Below are the code and all the weights of a small trained network. Each question names an input and a class and asks about switching units off, where a switched-off unit gives its printed mean instead of its output.

import numpy as np


def w(rows, s, z=0):
    codes = np.array(rows[::2]) - 128.0
    scale = np.full(codes.shape[1], s)
    scale[-1] = z or s
    return codes * scale


def norm(h):
    return h / np.sqrt((h * h).mean(-1, keepdims=True) + 1e-5)


def f(y):
    return np.maximum(y, 0)


def log_softmax(a):
    a = a - a.max(-1, keepdims=True)
    return a - np.log(np.exp(a).sum(-1, keepdims=True))


def net(x, mask):
    res = np.array(x, float).reshape(1, 4) / 4 @ E
    u = 0
    for l in range(3):
        y = f(norm(res) @ A[l][:, :-1].T + A[l][:, -1])
        res = res + np.where(mask[u : u + 3], y, B[l][:, -1]) @ B[l][:, :-1]
        u += 3
    return log_softmax(norm(res)[-1] @ U[:, :-1].T + U[:, -1])


A, B = {}, {}
E = w([
[70,180,147,144,166,144,124,103,196,57],'x0',
[97,178,141,44,86,72,171,222,92,61],'x1',
[1,158,112,49,190,51,147,217,64,126],'x2',
[90,211,158,99,83,140,247,165,19,134],'x3',
],0.0039)
A[0] = w([
[171,117,191,81,60,133,92,194,161,55,13],'L0N0',
[253,140,208,159,25,174,143,131,188,52,5],'L0N1',
[133,196,150,110,95,84,91,166,163,11,160],'L0N2',
],0.0049,0.0025)
B[0] = w([
[191,104,28,96,207,108,53,170,76,217,182],'L0N0',
[185,2,174,143,111,159,161,135,174,178,254],'L0N1',
[135,119,87,41,193,100,205,134,167,157,243],'L0N2',
],0.0046,0.0043)
A[1] = w([
[107,109,173,217,161,217,67,72,254,104,24],'L1N0',
[149,147,179,222,78,222,139,105,134,101,2],'L1N1',
[161,144,191,77,27,150,207,206,111,103,49],'L1N2',
],0.0045,0.0023)
B[1] = w([
[236,174,236,229,4,223,162,52,123,67,255],'L1N0',
[109,144,182,72,102,53,74,186,224,96,179],'L1N1',
[207,147,149,202,114,183,36,74,207,25,227],'L1N2',
],0.0043,0.0036)
A[2] = w([
[85,203,146,127,156,87,100,117,199,66,2],'L2N0',
[96,253,157,123,93,102,164,173,98,49,51],'L2N1',
[161,181,99,103,156,122,148,126,203,29,117],'L2N2',
],0.0056,0.00083)
B[2] = w([
[61,209,154,1,32,103,206,13,85,83,208],'L2N0',
[15,159,158,31,47,139,232,25,156,7,253],'L2N1',
[127,195,66,43,94,60,212,131,7,150,252],'L2N2',
],0.0049,0.0035)
U = w([
[159,25,21,69,219,14,81,196,39,227,230],'0',
[230,76,229,234,56,219,87,49,215,73,198],'1',
[63,207,78,240,207,154,60,245,220,37,1],'2',
[29,228,95,2,70,25,196,90,73,21,181],'3',
],0.007,0.0058)

Each question gives the input, the list of numbers given to net, and the class t.
The units are the neurons (one row each of A and B). Each row of codes is followed by its name. A weight is (code - 128) times the scale printed after its matrix; where a second scale follows, it is the last column's (A, B and U).
mask holds one flag per neuron, layer by layer. A switched-off neuron (its flag False) gives its mean, the last column of its row in B, instead of its output. The means were averaged over made-up inputs and are rounded, as every weight is.
A unit's drop is (log p(t) with every unit on - log p(t) with that unit switched off) / (log p(t) with every unit on - log p(t) with every unit switched off).
The circuit of an input: a set's keep is (log p(t) with only the set's units on - log p(t) with every unit switched off) / (log p(t) with every unit on - log p(t) with every unit switched off). Starting from all 9 units, units are removed one at a time, each time the one whose removal leaves the highest keep (on an exact tie, the one counted first), for as long as the keep stays at least 0.8.
circuit, biggest first: the units of the circuit, biggest drop first
k most important neurons: the k neurons with the biggest drops, biggest first
top k neurons in layer l: the k neurons of layer l with the biggest drops, biggest first
drop of u: that unit's drop, to one decimal
input [5,6,-7,3], class 0: most important neuron	L0N2
input [-2,8,-1,-1], class 0: circuit, biggest first	L0N0; L2N1
input [4,6,-4,3], class 0: 3 most important neurons	L0N0; L0N1; L2N1
input [8,4,-4,-1], class 0: 4 most important neurons	L0N2; L0N1; L0N0; L2N1
input [-4,1,2,-4], class 0: 2 most important neurons	L1N0; L2N1
input [-4,7,-8,8], class 1: 2 most important neurons	L0N1; L1N2
input [-5,6,-3,0], class 0: 2 most important neurons	L0N0; L1N0
input [8,7,-5,-5], class 0: 3 most important neurons	L0N2; L0N0; L0N1
input [-2,-6,4,0], class 0: 3 most important neurons	L1N0; L0N1; L2N1
input [-7,-3,8,2], class 0: top 2 neurons in layer 1	L1N0; L1N1
input [6,7,-4,-5], class 0: drop of L0N0	0.2
input [-5,1,3,-4], class 0: drop of L0N0	0.0
